What can hang from each mark
midome: keri nituzi pimu
difub: nodus
padi: befiv kamumav pimu
teter: pimu pobib
keri: matofar midome nituzi pimu seda
pimu: befiv matofar midome
befiv: difub keri padi
matofar: difub midome pimu
nodus: padi
nituzi: keri matofar midome pobib seda
kamumav: matofar teter
pobib: befiv keri matofar
seda: befiv midome nodus

Every row comes from one small tree of marks. The marks that hang from a mark follow it in brackets, in alphabetical order. Every link used is in the known rows. Which tree was each row made from?
Each row is shifted at random along 4 fixed directions that mean nothing.
Known rows
padi(befiv(keri(nituzi seda))): [-106    1  -60   71  -68   50    6  -41  -93   94  -10  325  -21  100
   12  -43   86  123 -161   33 -100   22  230   95   78  -87  118   53
  201   50   75  -32 -142  108 -132  221   20   24  125  -23  113  -34
  104  -78  -54  179  -53    0  -64   14 -298   56  218   27 -118    7
   39 -126 -113   51 -134]
teter(pobib(befiv(padi) keri matofar)): [ -62   83   30   25  -27   59    7   65  -33   92   25  241   10  -51
  124  120   14  -24  -98   10   85   35  112  -27  -48  116   37  -55
   45  -39   53  -99  -30    1  -53  -51   72   -9  161  -57   41  119
  124   58  -46 -135  -24   47 -131   58  -61   78   70    3  -10  -25
   -7  -56    8   46  -44]
nituzi(matofar pobib seda(befiv midome)): [-118   43 -134    4  -62  -92  -23   97 -136   74   19  253  -38  129
   67  -22   42  -62 -132   31  -19 -127   46  -36  169  180  329  -16
   32 -118  128  -50  118   62   66   56   -2  119 -117  -58  282  169
  155  -19  -42 -303  138   82  -63   75 -304    0   23   18   18  -91
   64 -280  106   70 -217]
keri(midome(nituzi(matofar pobib)) seda(befiv nodus)): [ -79   44   26   69   29   25  -22 -150   21  167  -99  360   80  180
  -93  182    4  163 -147   -4  -35   28   73  103   26  -47  210  -17
  142    7 -118  123 -275  244 -236  174  -26   -5  289  -75   -5   88
  -31  -86   27  124   12  -41 -187   -1 -226  -58  270  -30  -53   53
  -15  -43 -220  258 -195]
difub(nodus(padi(befiv))): [ -79  114  -65 -142 -119   30   86  152 -187  -30  203 -117  -84 -102
  256   -3   45 -312  -77   76  228   72  131 -246   48  184  127  -28
 -105  -70  111 -181  164 -237  243  -19  212  168    7   49  204   81
  400  128  -13 -231   44  196  -79  166    2  195 -156    1   48    6
   83 -296  147 -149  -63]
midome(keri nituzi(seda(nodus)) pimu): [  73 -194 -131  -98 -123   42  -52  112 -166  -28   31   94  -64  -26
   34  118   84 -112 -151  152   29 -193   68  -85   13   49  242   -1
  -73 -164  185  -90   36   62  193  -53   19  128  -94 -120  287  162
  227   87  -85 -178   60   90  -60  228 -211   66  192  -48    1   21
  156 -161  -12   42 -137]
teter(pimu pobib(befiv keri(midome seda))): [-257  115   18   72  -40  147  176   82 -176  239   70  213   63  -70
  198  -77   85    2 -128  -22  -27  215  160  -33   27   -9   57  -52
  125  -63   88 -139   -5    0 -123  307  170   69  253   53  104  -94
  103   31  -23   93 -162   94 -281  102 -146  209  158  119   84   78
  144 -342  -83  -50  -95]
padi(kamumav(matofar) pimu(befiv(difub keri(midome nituzi)))): [-150   61 -164  136 -113  -72  -21   16  -11   27 -155  248  -14   95
 -190 -162   26  193   70  -71  -12   40   80  116    9 -129  209   13
   92  -89   63   92   15   98    7   13  146   36  100 -183  -74  128
   23   82 -150  -16   83   62   62   21 -225  108   96  -60 -143 -299
    8 -151   66   92 -234]
nituzi(keri(matofar) seda): [-114   42  -56  -22  -41   15   57  129 -166   44   79  128  -48   -4
   85  -12   22  -77 -148   45   21  -14  117  -79   41   90  145   -9
  -29  -56  141 -204   92  -66  136   83   59  163  -41  -36  273  103
  208   67  -26 -192    7  108   -7  105 -128  133   39   31   42  -46
   68 -239   87  -72 -135]
padi(befiv(difub keri(nituzi(matofar midome pobib))) pimu): [ 139  -41   94 -148 -126   78   18   66  -98   45  166   49  -53 -156
  -45  276   32  -36 -128   29  381  -92  160  -76 -111   63  234    7
 -125   34   91 -134  -98  -24   17  -67  156  150  141  -37   -6  310
  266  111   63   53   73  112 -224   93  -45   97   43  -48   12  102
  -24  -40  -61  -24   -6]
befiv(padi(kamumav(teter))): [-201   85 -201   62  -75 -118  -64   65  -68 -120  -38  190  -57  171
   53 -186   54   -1  -47   -4 -105   62  102    4  119   78   96    5
  103  -54   90  -20  165  -14  128  -37   31   69  -42  -90  214    1
   86   59 -150 -224  109   39  185   55 -225   68  -15  -25 -203 -261
   37 -181  166   19 -241]
matofar(difub(nodus) midome(pimu)): [-232  225 -125  241  -37  -80   62  -48    0   60 -111  116   67  219
 -297 -216   57  148  -90 -144 -181  261    2  145   -4 -114  163   -6
  150    2 -183  111   92   69  -34  170  205  -14  271  -87  -49 -115
 -172    3 -133   36   15   -1  186   75 -202   50  103   35  -81 -284
  -29 -265  144   27 -291]
nodus(padi(kamumav pimu(befiv(keri) midome))): [-150   85  -96   64 -132    3   65   54 -202  186   15  174    6   24
   17 -144   32  -29  -59  -22  -32  212  191   30   66  -33  124   49
  121    4   41   20  -10  -55  -99  242  147   58  158   34    7  -38
  217   42 -121   89  -26  120 -137   91 -274  133  146  104 -113  -65
   32 -272   -2    5  -90]
pimu(midome(keri nituzi)): [ -43   49 -130  129  -74 -114 -102   45   69 -109 -119  100   10  112
 -247   15  -48  -16   37 -106 -101   -7  -90   48   38   -3  201  -94
  -35 -163  -43  107   92  140   91 -166   -4   50    1 -268   68  102
  -90  128 -147 -285  103   31  227  104  -91  -16  142 -156  -64 -336
   13   -6  182  161 -184]
nituzi(keri(midome pimu seda) matofar pobib): [ 176  -98   83   13    2  -35 -153    8  -28   81    3  219 -108  125
 -168  403  -57  160 -182   51  110 -262   20   92  -73   -8  396  -54
  -84   63  133  -16 -104  337  -77  -91  -71  132   57 -212  156  314
  111  -52   51  -36   66  -73 -243   28 -199 -170  368  -45   31   76
  -13   47 -153   95 -172]
nodus(padi(befiv kamumav)): [  -7    9 -139   80  -72 -122 -200   26   26  -63  -88  236  -97  231
  -60   23   -7   64  -57    9 -101  -84   63  129   92  -20  241  -13
   58  -42  100   66   19  186  -28 -187  -71   24   -4 -165   82  100
   95  -37 -139 -146   84  -40   36   11 -281 -117  213 -111 -106 -252
  -23   16   62  125 -224]
nituzi(keri(pimu seda) matofar midome pobib): [   6  -47  -66   33  -37 -104  -93   76 -133  102   -9  261 -125  177
 -139  144   -1  101 -192   68  -29 -231   61  105   55   23  434   20
  -32    3  206  -40   57  243  -10   42  -45  151  -94 -131  282  226
  158  -72  -37 -149   45  -11 -146   66 -346 -113  279   69  -10   -7
   45 -185  -27   18 -246]
kamumav(matofar(difub midome(keri) pimu)): [ -80   65  -97   87  -62   31   78   32 -186  158    0  157   30   22
  -39 -166  142  140 -138  -14  -54   91  113   16  -49  -91  113   24
  172   14   90  -89   65    5   17  245  266   49  145  -15   46  -63
   89   17  -89  113   20   66  -29  131 -297  115  149   83  -46  -73
   66 -297   27 -100 -125]
midome(keri nituzi(matofar(difub)) pimu): [ -55  -35  -99   83  -59   91   37  -42 -132  169 -117  283   39   23
 -190  -81  103  114 -133   33 -180   30  161   88  -46 -111  143   81
  138  -34   48   33  -79  109  -72  204  102    0  155  -35    2  -14
   65   72 -157   79  -77   55  -38  154 -349   76  317   78 -103  -61
   69 -240  -68   59 -114]
keri(pimu(befiv matofar(difub) midome(nituzi(pobib)))): [  53   98  -97  141   27 -102  -37  -17   77  -31 -120   25   -9   69
 -252   86  -56   15   83 -110   17   49  -90    5  -58   -4  223 -163
 -124 -117  -15  161   52  126   35 -164  185    8  124 -278  -93  201
  -27  232  -75 -190  163   74  -15   88  -29    1  178 -167   11 -226
  -48   -8  133  184 -143]
matofar(difub pimu(befiv)): [  -8   81  -70  114   -3   17   29  -44  -35   54   16   87   -4   61
  -92  -13   58  100 -123  -63  -28  153   66   20  -51  -57  109  -70
   76   42  -28  -18  -11   39  -18   42  195  -10  227  -91  -25  -10
    9   44  -49   97   46   20  -22   56 -144   54  161  -65   -5  -82
  -33 -126   52   20 -116]
kamumav(matofar(difub(nodus) pimu(midome)) teter): [-163  194 -166  233    4 -105  -22  -49   64  -88 -135  148   29  245
 -319  -93    5  156   -9 -110 -185  119  -41  100    5  -75  100  -47
  145  -22 -101   71   79  128   98  -50  196  -99  132 -225  -27   38
 -196   57 -122 -117  107  -65  336  -17 -118  -24   52  -93 -193 -381
  -68  -79  183   70 -308]
seda(befiv(padi(kamumav))): [ 146 -108  -36  -75  -66  -61 -210   36   80 -175   27  113  -99   81
   54  286  -26   -3  -73   28  198 -187   29  -53  -25  125  219 -115
  -64  -80   65  -42  -34  122  120 -414  -66  103    2 -230  140  287
  102   44  -12 -240  206  -18  -21   12  -30  -58   32 -247  -25 -121
  -35  179   54  136 -120]
teter(pimu(befiv matofar(difub midome(keri nituzi))) pobib): [ -22    7  -74  181   12   14  -17  -91 -157  308  -68  415  -27  102
  -88 -101  156  232 -193   14 -247   54  217  138    8 -137  139    4
  259  111  189   53  -63  229 -337  328  124  -77  174   22   37 -104
   70  -58 -158  293  -82   49 -252   91 -568  -85  453  117 -107   32
   71 -287 -142   65 -129]
matofar(difub midome(keri(nituzi) pimu)): [ 115  -32  -10   46  -60   13  -40    6  -33   20   13   24   -9   12
 -197  142   79  101 -123  -30   89  -28    3   18 -119  -83  202  -55
   -5   -2   28  -17  -11  119   29  -18  175   85  167 -154   -2   85
   23   70  -36   63   94   13  -41  132 -140   18  234  -83   14  -48
   11  -17  -13   22 -110]
difub(nodus(padi(pimu(midome)))): [-123  128  -91  100  -72  -69  -46   -1  -20  -29  -42  102  -55  175
 -134    2  -48  -51  -53  -30  -75  120   46   68   48  -17  185  -18
   15  -30  -53   79   61   91   28  -24   58   14  108  -99   50   61
   45   28 -117 -138    2   21   88   60 -138  -23  128  -17 -109 -203
  -19 -133  109   41 -222]
pimu(befiv matofar(difub(nodus)) midome): [   7  153  -72  116   -9  -73   46  -26  -92  167    4   92   -8   10
  -86  -45   25   -6  -35  -58   66  116   73  -55  -19    9  116  -59
   83   44    9   56   -8  -74  -57  108  255    8  145  -77  -32   57
  149   85  -62   36  115  156  -57   72 -184   66   31   -4   -3  -93
  -49 -189   77   41  -72]
seda(midome(keri(pimu(matofar)))): [-173  103  -62   91  -80    7   30   62   62 -115  -90   -9   51   39
 -142  -23  -90  -64   98 -150   25  153 -111  -27  -21   46  191 -131
 -129 -256 -146   41  135   31  204 -150   68  124  118 -254    1  141
 -119  230  -75 -345   93   59  158   91  137  151  -20 -158   24 -335
   15  -83  230   86 -180]
keri(matofar pimu(befiv(difub padi) midome) seda): [-144   60  -85   78   54  -11   76  -59  -40   79 -138  185   19   94
  -38  -54   -2  134   -8  -46  -15  102   91   39  -84  -91  103  -67
   33  -70   21   54  -70   74  -68  113  207   64  246 -118  -16  123
   25  171  -13   55   57   83 -159   63 -103  162  183   -3   -9  -48
   11 -132  -77   96 -137]
seda(midome(keri nituzi pimu) nodus): [ -87  -41 -100   98  -93  -28 -117  -65  111  -99 -185  196   42  195
 -296   87  -54   62  -23  -75  -90   18 -112  133    7  -54  262  -45
  -10 -199 -201  185  -47  244   50 -151 -103   13  134 -270   -2  154
 -197   45 -128 -204   68  -58  172   81 -103  -55  193 -170 -112 -274
  -12   24   64  269 -288]
padi(befiv kamumav(matofar)): [  28    1    9  -19  -70   13  -66   53  -64   86   28  208   14    9
  100   78   27   78  -98   22  127  -40  172   -4   -2   19  169  -11
  117   11   74  -88 -120   36  -52  -73   34   91  128 -101   38  108
  186  -19   -6   34   63   38 -104   19 -168   47   33  -62    7  -95
   -6  -56  -45   40 -111]
seda(befiv nodus(padi(pimu))): [  20  -60  -94 -104  -94   40  -41    5 -161   26   98  133 -103   39
  227   81   53 -126 -162  122  117  -22  137  -93   80   73  195    5
   18  -51  148  -61  -25   -3   77    5   49   63   19    5  169  111
  313  -48  -42  -61   37   68 -218  103 -235   17   94  -28  -35   92
   63 -162  -37   13 -125]
befiv(difub(nodus(padi(pimu(matofar midome))))): [  74   53   40  -25  -38    1  -53  -43  -57   55   63   98  -65   -8
  -75  171   -3  -27 -107   15  205    8   89  -37 -116   10   81  -14
  -13   78   19  -11  -75   -5  -14  -52  114   51  167  -42  -27  186
  170   99  -36   30   54   98  -72   81 -117   19  122  -58  -41  -31
  -66  -44  -26   30  -81]
nodus(padi(kamumav pimu(befiv(keri(seda)) midome))): [-176  148   39   39  -96  107  157   39  -80  145   50   25  117  -51
  -33   43  -58  -97    4  -94  108  362  126  -35  -51   31   48  -35
  -11  -48 -198   -8 -108 -119  -75  138  191   66  368   -4 -143   39
   99  175  -10   65  -16  120 -133   65   88  227   39    0  -24  -75
  -42 -133   -2   71  -14]
kamumav(matofar teter(pobib)): [ 114    1   13   21   23  -41 -204   -6   64 -138   22  216  -57  109
  -11  282  -24   65  -75   23   28 -175   26  -35  -19   99   95 -124
   61   13  126  -90  -24  218   72 -302  -38  -33  -16 -244  150  207
    8   39  -14 -190  133  -85  114  -18  -92 -150  126 -198 -103 -168
  -33  148   16  110 -180]
nituzi(keri(seda) matofar): [  18  -37   -1  -58  -49   53    8   77 -168   83  113  158  -89  -18
  104  157   19  -33 -178   97  126 -114  147  -82   -1   80  196   12
  -10    9  175 -213  -18    1   91   33   33  163  -27  -44  252  158
  269    2   15  -92   21   69 -115   94 -139   70   93    6   46   58
   48 -149  -27  -78  -80]
seda(befiv(difub keri(nituzi)) nodus(padi)): [-184   96  -42   44  -40   81   25 -153   66   -2  -50  243   42   96
 -152   12    2   20  -75  -54   20  194   70   44  -32   -6   -6   23
   61  -29 -212   87 -159   -9  -41   52   44  -72  288  -17 -132   96
  -35   68  -90   22  -29   25   48   -9  -72   74   80 -106 -187 -112
 -104  -31   -2  217 -145]
padi(befiv(keri) kamumav(teter(pobib))): [-222  111 -146  191  -99  -89  -70   27    1    0  -79  318   10  211
 -129 -179   36  162  -74  -78 -203   74  129  143  150    2  164   25
  204   14  -12   31   37  111  -84   35  -41  -30   74 -134  100  -53
  -53  -63 -160  -22   33  -40  185  -41 -291  -15   42  -30 -223 -327
   -5 -169   99  112 -282]
midome(nituzi(keri(pimu seda) matofar)): [  70  -70  -26   41    4    0 -119  -23   70  -76  -98  205  -65  126
 -212  290  -56   94  -75   27  -11 -150   17   82  -49  -47  248  -57
  -77  -74   38    3 -106  272   46 -197  -54   60   53 -246   81  251
  -16   70  -38 -161   43  -61   15   45  -60  -65  300 -166  -34 -112
  -17  123  -36  147 -179]
pobib(keri(nituzi(seda))): [  35   -2  111  -87  -47  150   52   92 -113   40  171   60  -16 -166
  139  271   21 -123 -151   72  235   14  120 -142  -45   78   30  -54
  -32  -11   71 -210 -118  -66   87   18   70  127  116  -46  123  132
  228   85   64  -47  -19   73 -130   81   55  165   85  -57   70  128
   29   11  -69  -23    6]
seda(midome(nituzi(matofar(difub) pobib))): [   9   77  -59    9  -42  -92  -93   26   30  -71  -16   98  -39   59
 -109  114    1  -48  -11  -52  115  -71  -84  -49   31  102  241  -87
  -81 -115   17   32   96   96  112 -160   33  109   -8 -171   70  200
   38  133  -52 -317  180   65   66  108 -106  -18   86 -170    0 -203
   -8  -54  137  133 -184]
kamumav(matofar(difub pimu(befiv)) teter): [  64   20  -86  117   23  -15  -83  -74   -2  -14  -41  244  -14  148
 -146   86   62  206 -116   -6  -92  -32   83   60  -44  -75   74  -45
  199   79   63  -25  -92  172    1  -62  154 -104  124 -182    9   85
  -31  -17  -50   77  100  -92   91  -41 -218  -73  190  -99 -153 -124
  -58   43  -16   65 -175]
pobib(befiv matofar(difub midome(keri(seda) nituzi) pimu)): [  45  -56 -325   81 -100 -147  -55  154 -132   -9  -92  129 -126   86
   30 -107  172   85  -61   77   -9 -283  -18    0   58  -73  339  -18
   12 -188  378  -64  240   95  214  -70  279   82 -187 -202  228  124
  192    8 -148 -231  200   75  -33  196 -333   51  156  -42   43 -130
  161 -197  134  -85 -214]
nodus(padi(kamumav pimu(befiv(difub keri) midome(nituzi)))): [-103   74 -206  115 -125 -133  -75   52   20  -68 -125  121  -52  133
 -231  -85  -24   -4   88  -79  -43   58  -14   83   43  -33  206  -24
  -44 -140   14  140  107   67   60 -129  101   24   34 -180  -47  146
   39  155 -197 -208  121   77  113   81 -162   37  139 -119 -148 -348
  -20  -75  169  148 -198]
seda(befiv(difub keri) midome nodus): [ -87    3 -109  -22 -129  -55  -77  -10   56 -138    5  125  -43   76
  -62   26    4  -25  -32  -69  215  -48  -95  -58   30   95  193  -52
  -37 -163  -94   23   48  -13  201 -193   -7   92   25 -175   83  237
  -24   47  -65 -245  189   52  135   45  -45   63 -120 -230  -59 -222
  -32  -45  156  160 -229]

Which tree is each row?
[ -19  -69 -102   76  -81 -105 -228  -72   21  -21 -142  291  -66  293
 -136  109  -35  121 -101    7  -53  -69  -36  178   58  -77  297    3
   83  -73  -33  167  -72  287  -53 -127 -152   31   74 -200   64  150
  -35  -92 -118  -91   98  -91    8   39 -314 -164  289 -115 -129 -187
  -35   32  -42  224 -329] -> seda(midome(pimu) nodus(padi(kamumav)))
[ -14  -40 -137  -11   10  -35   -3    0  -60  -47  -59   67 -111   89
   60  135   -2  -15    2   88  112  -92   27  -59   34  -37  296  -96
 -122 -174  189   12   -5  122  141  -37  159  125   -7 -205  157  238
  181  122   18 -141  140   78 -186  100  -62   84  154 -113   48   24
   82  -67  -43   70 -209] -> keri(nituzi(midome) pimu(befiv matofar) seda(nodus))
[-134   75 -186   49 -108  -54   28   79 -158   89  -13  279  -68   -5
  107 -213  117   21  -97   42   60  -88  148  -30   39    6   99   77
  139  -41  213  -92  106 -120  107   78  182   37  -45  -23  162   80
  232    0 -146 -111   24  141   33  100 -292  162  -45   68  -58 -105
   62 -302  107  -90 -165] -> pobib(befiv(difub(nodus) keri) matofar)
[-170  -37 -273   79 -101 -162 -167  -42   24 -127 -175  331  -68  341
  -70 -104   40  145  -53   -1 -101  -87  -18  123  156   -4  292    9
  155 -155    3  136   51  202   96 -121  -50    7  -45 -210  155  152
  -66 -103 -150 -228  203  -74  142  -19 -328  -83   29 -124 -243 -282
    5  -70  101  195 -386] -> seda(befiv(padi(kamumav(matofar(pimu) teter))) midome nodus)
[ 230   -8  181    5  -37   39  -74  -33  -43  177   83   53   -7  -64
 -107  382  -53   88 -128   -6  339   33  108   -8 -171  -34  182  -55
  -14  141  -48  -16 -242   72 -152  -82   94   96  312 -131 -137  211
  149   54   61  217  103   60 -240   47  -45  -13  157  -96   50   21
 -107   77 -145   63  -42] -> padi(kamumav pimu(matofar(difub(nodus)) midome))
[ -10   22 -103  -52 -172  -78    9  139 -189   88  103    7  -77  -54
   68  -72   78  -43  -85   24  267  -29  140  -68   42   16  293   30
    1   -7  160  -68   74 -104   60   16  186  197   37  -44   97  117
  323   26  -53   25  120  184 -144  139 -230  146  -81    6   35  -87
   67 -304   53  -88 -158] -> padi(befiv(difub(nodus)) kamumav pimu(midome))
[ -12   30 -117  117  -57  -81  -28   -4  -88   65  -25  177  -11  131
  -96  -48   75  177 -152  -70  -40   32   66   86  -13  -97  220  -41
  138   36   51    3   24  121  -51   73  168   36  137 -114   81   15
   -3  -57  -66  108   89   -3  -17   68 -277    2  175   -1  -40  -63
   11 -128   28   -8 -177] -> matofar(midome pimu(befiv(difub)))
[-300  185 -102   97    1    8  127  -10  -90   64 -141  182   55   59
  -31 -194    8   44    9  -65 -112  199  118   29   42  -83  142   -8
   56 -141   40   11   55   25   14  214  182   99  146  -59   34   -7
   32  166  -70 -124  -44  104   18  107 -138  197  105   74  -32 -142
   74 -275   57   -3 -215] -> keri(matofar nituzi(midome(pimu)))
[ 185 -187  -23 -260 -119  -18 -153   47 -116  -92  183   73 -150  -23
  301  300   60 -148 -176  135  411 -247   46 -203   28  185  246  -62
  -59  -76  161 -120  -35   -2  184 -219  -19  201  -76  -80  283  306
  323  -32   63 -179  233   70 -229  108 -136   -6  -37 -167   18  162
   45   23  -49   51  -96] -> seda(befiv(padi) midome nodus)
[ -70  -69 -149  111  -72   19  -23   18    6  -37 -132  176   11  114
 -210   17    1   47  -39  -11 -191  -16   49   91    6  -60  233  -50
    9 -162    5   65  -18  181   51  -47   42    3   67 -227   80  114
  -36   87 -120 -123   14   -5   67   71 -142   41  229  -63  -60 -165
   50  -60   49  142 -172] -> midome(keri(nituzi(seda)) pimu(befiv))
[-318  166 -167   58  -51   59  245  174  -83  -32  -75  -53   39  -79
  130 -159   17  -98  106  -50   91  147  -11 -124   26   -7  163  -96
 -137 -329   98 -114  186 -129  284   72  367  155   92 -160   67   99
  120  245  -19 -316   34  153  -62  135  181  397  -95   -8  133 -113
  147 -249  162  -87 -150] -> pobib(befiv keri(matofar(midome) nituzi pimu seda))
[ 121  -54   23   -5   45  -21  -74   19   51  -62  -78   35  -64   56
   24  314  -82  127   25   -8  196 -157  -34  -35 -114  -77  298 -198
 -150 -137  137  -17  -76  246   71 -227  129  168  142 -322   77  314
   61  140  115  -92  166   -8 -240   49   82   41  221 -188  164   10
   47  127 -115   80 -149] -> keri(matofar midome pimu(befiv) seda)
[-102    9 -137  126  -72  -41  -63   25   -9  -39  -91  263  -26  143
  -62  -76    4  104  -73  -54 -125  -13   65  108   51  -70  171  -26
   93  -82   56   19   22  133   35  -44   18    8   54 -183  113   61
  -31  -11 -120  -87   -2  -33   74   15 -188   35  158  -43  -75 -173
   22  -73   76   60 -212] -> pobib(befiv(keri(pimu)))
[  -3  -39  -58   -4  -70   10  -38   66 -221  110  115  213  -51    3
  212   -2  101   39 -186   74   42  -13  231  -69   85   13  124    4
  192   80  234 -149  -37    6  -19   93   64   98   23  -29  238  -23
  262  -61  -38  107   24   55 -140   53 -316   57   98   26  -50   49
   93 -201  -77  -68 -142] -> padi(kamumav(teter(pimu(befiv))))
[ -62  -32 -149    8  -80  -61   11   -6 -178  107   -3  267  -75   81
   31  -35   77   22 -108   64   19  -35  178    0   67   -6  151   46
  124   10  135   15  -54    9  -54  211  134   58   17  -15  173  103
  232   -2  -65   64   89  106 -129   86 -327   73  136   66 -163   75
   33 -171  -71   62  -95] -> pimu(befiv(keri(nituzi(matofar) seda(nodus)) padi) midome)
[ -83  105  -25  -18  -40   38   73   30  -84  117   37  192   45  -71
  -79   31   37  -74 -108  -21   74   40  104  -58  -18  112  125   17
  -19  -15    3  -54  -15  -66   -3   81  109   54  111    3   26  131
  170  117  -64 -137  -21  134  -50  101 -137  105   58   23  -29  -29
   -9 -214   58   68  -69] -> midome(nituzi(keri matofar pobib(befiv(difub))))
[-210  108  -83  194  -16   67   85    3 -150  235  -51  343  -13   33
   50 -180   64   72  -91  -14 -222  190  191   58   57  -22   80  -30
  176  -24  140  -18   43   75 -172  249  109  -58  134   -4   74  -83
   87   24 -160   38 -139   87 -158   71 -329   67  232  120  -66  -70
   84 -345   14   12 -124] -> teter(pimu(befiv matofar) pobib(keri))
[-167  179  -29   74  -28   17   97  139  -14   10   27   22   60  -43
  119   22  -14 -101   12 -104   90  161   -1 -100  -26  121  153 -166
 -102 -206   36 -127  191  -23   91 -132  231   76  158 -120   56  103
   10  189  -26 -292   24  110  -79  144  106  149  -50  -62  144 -172
   66 -195  195  -41 -134] -> teter(pimu pobib(befiv matofar(midome)))
[ -20   15  -44   91  -20  -40  -43  -62   47   12  -75  190   28  152
 -251  126   11  145 -115  -66   -9   30   -1  114  -48  -93  196  -46
   43   -5 -105   77 -118  183  -68    8   58   24  212 -166   -5  108
  -92  -11  -43   56   53  -39   13   40 -128  -25  230 -100  -63  -85
  -42   27  -43  163 -201] -> matofar(midome(nituzi(keri(pimu(befiv(difub)) seda(nodus)))))
[  50   28  -42   -6  -50    6   22   27 -227  159   98  121  -53    0
   73   -5  154  108 -212   71  118  -27  153  -52  -59  -63  145   21
  159  106  177 -145   19    6   27  189  272   86  107   15  123   11
  226  -45  -14  160   62   71 -134  130 -310   60  129   71   -8   75
   58 -255  -52 -152 -127] -> kamumav(matofar(difub(nodus) midome pimu))
[  60 -100 -105   50  -30  -27 -107   -8  -73   95  -97  360  -19  123
  -58  144   69   76 -170  100 -128 -190  114   84   44    6  266   -6
  102  -64  159   51  -97  261  -87    0  -32  -13    1 -133  165  150
   96  -22  -88  -96   40   -9 -129  103 -376  -92  352   -9  -50    1
   68  -76  -96  178 -187] -> midome(nituzi(pobib(matofar) seda(befiv)) pimu)
[   9  -47  -71  -53 -108   32   19   63 -170  137   19  281  -41  -79
   26   24  112   23 -147   62  139  -81  178   14  -47  -26   86   81
  107    2  168  -63  -96  -41  -38   94  163   46   91   11   32  161
  248   19  -87   49    1   99 -180   91 -275  137  139   84  -84   87
   22 -104  -81   -8  -26] -> pobib(befiv(difub padi(pimu(midome(nituzi(matofar))))) keri)
